Below is a small trained network, with its code and all its weights. Each question gives an input and a class and asks what happens when units are switched off, that is, made to give their printed mean instead of their output.

import numpy as np


def w(rows, s, z=0):
    codes = np.array(rows[::2]) - 128.0
    scale = np.full(codes.shape[1], s)
    scale[-1] = z or s
    return codes * scale


def f(y):
    return np.maximum(y, 0)


def log_softmax(a):
    a = a - a.max(-1, keepdims=True)
    return a - np.log(np.exp(a).sum(-1, keepdims=True))


def net(x, mask):
    res = np.array(x, float).reshape(1, 5) / 4 @ E
    y = f(res @ A[0][:, :-1].T + A[0][:, -1])
    res = res + np.where(mask, y, B[0][:, -1]) @ B[0][:, :-1]
    return log_softmax(res[-1] @ U[:, :-1].T + U[:, -1])


A, B = {}, {}
E = w([
[168,49,91,149,126,67,47,125,62,128,150],'x0',
[222,104,197,167,1,35,130,155,182,162,21],'x1',
[54,196,174,244,76,79,62,191,78,183,26],'x2',
[86,61,88,116,200,129,120,166,177,70,28],'x3',
[87,57,143,188,102,141,210,129,95,161,142],'x4',
],0.0085)
A[0] = w([
[132,228,141,83,172,131,2,110,154,108,122,78],'neuron 0',
[61,66,115,141,205,155,84,144,147,114,45,47],'neuron 1',
[37,51,161,190,128,141,209,113,67,150,150,56],'neuron 2',
[147,211,152,158,82,141,110,119,63,168,235,34],'neuron 3',
[133,62,113,124,153,113,78,123,91,121,162,119],'neuron 4',
[38,154,105,132,205,163,106,125,68,121,187,1],'neuron 5',
[60,171,135,187,125,113,67,141,68,146,89,53],'neuron 6',
[71,239,128,123,140,161,212,110,166,127,107,42],'neuron 7',
[129,76,100,159,126,113,24,107,42,133,148,54],'neuron 8',
],0.013,0.0043)
B[0] = w([
[164,132,11,185,95,145,156,188,52,163,146,217],'neuron 0',
[51,157,103,85,158,56,141,60,115,67,76,220],'neuron 1',
[181,174,4,153,119,139,121,199,65,153,136,226],'neuron 2',
[55,122,86,76,200,59,152,84,139,49,18,236],'neuron 3',
[114,175,204,126,183,176,144,151,141,163,147,200],'neuron 4',
[198,67,180,142,27,90,124,88,179,136,87,246],'neuron 5',
[204,75,149,73,144,179,162,81,172,125,204,252],'neuron 6',
[94,159,234,142,205,161,93,197,124,170,156,221],'neuron 7',
[79,177,210,149,168,160,121,213,138,161,133,223],'neuron 8',
],0.012,0.014)
U = w([
[45,153,84,90,174,75,149,89,118,69,74,10],'0',
[78,176,211,163,156,165,103,206,130,162,140,55],'1',
[170,152,1,175,99,140,137,189,66,152,134,40],'2',
[209,103,199,180,24,67,108,121,177,166,27,254],'3',
[175,91,98,37,186,222,188,63,163,98,253,222],'4',
[96,132,117,145,105,138,100,115,128,118,152,233],'5',
],0.0085,0.0033)

Each question gives the input, the list of numbers given to net, and the class t.
The units are the neurons (one row each of A and B). Each row of codes is followed by its name. A weight is (code - 128) times the scale printed after its matrix; where a second scale follows, it is the last column's (A, B and U).
mask holds one flag per neuron, in row order. A switched-off neuron (its flag False) gives its mean, the last column of its row in B, instead of its output. The means were averaged over made-up inputs and are rounded, as every weight is.
A unit's drop is (log p(t) with every unit on - log p(t) with that unit switched off) / (log p(t) with every unit on - log p(t) with every unit switched off).
The circuit of an input: a set's keep is (log p(t) with only the set's units on - log p(t) with every unit switched off) / (log p(t) with every unit on - log p(t) with every unit switched off). Starting from all 9 units, units are removed one at a time, each time the one whose removal leaves the highest keep (on an exact tie, the one counted first), for as long as the keep stays at least 0.8.
circuit, biggest first: the units of the circuit, biggest drop first
unit that matters most: the unit with the biggest drop
top k neurons: the k neurons with the biggest drops, biggest first
drop of u: that unit's drop, to one decimal
input [-8,-1,-4,-3,-8], class 1: top 2 neurons : neuron 7; neuron 2
input [-5,6,-4,6,4], class 0: unit that matters most : neuron 5
input [-6,4,3,0,5], class 1: top 2 neurons : neuron 5; neuron 7
input [1,7,-4,-6,-7], class 2: circuit, biggest first : neuron 5; neuron 0
input [2,3,-3,5,3], class 0: top 2 neurons : neuron 6; neuron 5
input [2,-8,8,6,6], class 3: top 2 neurons : neuron 5; neuron 3
input [5,-4,-6,6,1], class 0: top 2 neurons : neuron 6; neuron 1
input [1,1,4,3,3], class 4: top 2 neurons : neuron 6; neuron 3
input [-6,-3,-4,-2,-7], class 2: top 4 neurons : neuron 0; neuron 8; neuron 6; neuron 4
input [2,-6,2,2,4], class 3: top 2 neurons : neuron 5; neuron 0
input [-7,-5,-1,-5,-5], class 1: top 2 neurons : neuron 7; neuron 1
input [1,3,-4,-5,-5], class 0: top 2 neurons : neuron 6; neuron 2
input [6,5,-1,3,-8], class 2: top 3 neurons : neuron 0; neuron 7; neuron 5
input [-1,1,3,6,7], class 2: circuit, biggest first : neuron 2
input [-6,3,-6,2,-7], class 2: circuit, biggest first : neuron 6; neuron 0
input [-6,-7,4,-1,8], class 2: top 2 neurons : neuron 2; neuron 8
input [-5,2,2,-6,5], class 0: top 3 neurons : neuron 3; neuron 0; neuron 8
input [-2,-6,-5,8,8], class 0: top 2 neurons : neuron 1; neuron 0
input [4,-2,-4,0,2], class 1: drop of neuron 6 : 1.1
input [-4,7,-5,-4,-7], class 2: unit that matters most : neuron 5
input [3,-1,2,6,7], class 2: drop of neuron 2 : 6.1
input [-7,-8,0,6,1], class 3: drop of neuron 3 : 0.2
input [-3,-6,0,-3,-1], class 3: drop of neuron 5 : 0.8
